Here is a tiny trained network, its code and every weight. The questions are about switching its units off for an input and a class, where a switched-off unit gives its printed mean instead of its output.

import numpy as np


def w(rows, s, z=0):
    codes = np.array(rows[::2]) - 128.0
    scale = np.full(codes.shape[1], s)
    scale[-1] = z or s
    return codes * scale


def f(y):
    return y / 2 * (1 + np.tanh(0.7978845608 * (y + 0.044715 * y**3)))


def log_softmax(a):
    a = a - a.max(-1, keepdims=True)
    return a - np.log(np.exp(a).sum(-1, keepdims=True))


def net(x, mask):
    res = np.array(x, float).reshape(1, 2) / 4 @ E
    y = f(res @ A[0][:, :-1].T + A[0][:, -1])
    res = res + np.where(mask, y, B[0][:, -1]) @ B[0][:, :-1]
    return log_softmax(res[-1] @ U[:, :-1].T + U[:, -1])


A, B = {}, {}
E = w([
[43,70,65,207,120],'x0',
[47,188,246,115,96],'x1',
],0.012)
A[0] = w([
[41,101,89,219,182,72],'n1',
[209,174,70,151,160,97],'n2',
[107,108,110,93,128,251],'n3',
[86,224,178,126,115,95],'n4',
[32,200,144,86,68,104],'n5',
[151,70,108,118,172,98],'n6',
[245,201,162,47,130,137],'n7',
[184,115,52,139,154,121],'n8',
[189,175,174,78,207,57],'n9',
[124,133,39,108,138,87],'n10',
[30,69,95,186,68,61],'n11',
[155,75,105,157,199,88],'n12',
[30,155,176,152,129,88],'n13',
[156,153,69,99,121,77],'n14',
[204,135,104,140,146,86],'n15',
],0.011)
B[0] = w([
[147,191,94,229,181,188],'n1',
[183,96,147,146,74,172],'n2',
[33,38,66,10,107,221],'n3',
[161,112,156,133,67,202],'n4',
[186,106,133,97,57,208],'n5',
[163,159,214,114,84,152],'n6',
[83,137,99,181,203,249],'n7',
[163,142,186,50,84,192],'n8',
[143,197,151,242,174,179],'n9',
[151,100,184,153,101,156],'n10',
[145,205,106,234,155,191],'n11',
[208,93,173,149,89,160],'n12',
[169,111,164,124,80,196],'n13',
[193,115,178,149,132,139],'n14',
[174,141,152,169,88,156],'n15',
],0.011,0.013)
U = w([
[177,108,209,131,6,62],'0',
[128,158,124,228,198,125],'1',
[26,60,41,2,130,253],'2',
],0.0095,0.0056)

Each question gives the input, the list of numbers given to net, and the class t.
The units are the neurons (one row each of A and B). Each row of codes is followed by its name. A weight is (code - 128) times the scale printed after its matrix; where a second scale follows, it is the last column's (A, B and U).
mask holds one flag per neuron, in row order. A switched-off neuron (its flag False) gives its mean, the last column of its row in B, instead of its output. The means were averaged over made-up inputs and are rounded, as every weight is.
A unit's drop is (log p(t) with every unit on - log p(t) with that unit switched off) / (log p(t) with every unit on - log p(t) with every unit switched off).
unit that matters most: the unit with the biggest drop
k most important neurons: the k neurons with the biggest drops, biggest first
drop when u is switched off: that unit's drop, to one decimal
input [5,-5], class 0: 2 most important neurons -> [n8, n7]
input [-4,3], class 1: unit that matters most -> n7
input [8,7], class 1: 2 most important neurons -> [n11, n1]
input [5,3], class 1: 2 most important neurons -> [n11, n1]
input [-3,2], class 2: 2 most important neurons -> [n11, n1]
input [-6,5], class 1: 3 most important neurons -> [n7, n9, n8]
input [3,1], class 2: 2 most important neurons -> [n9, n7]
input [6,-6], class 0: 4 most important neurons -> [n8, n7, n12, n6]
input [-5,-4], class 1: 2 most important neurons -> [n7, n5]
input [-7,3], class 1: drop when n7 is switched off -> 0.1
input [3,2], class 2: drop when n9 is switched off -> 0.2
input [-3,1], class 2: drop when n11 is switched off -> 0.2
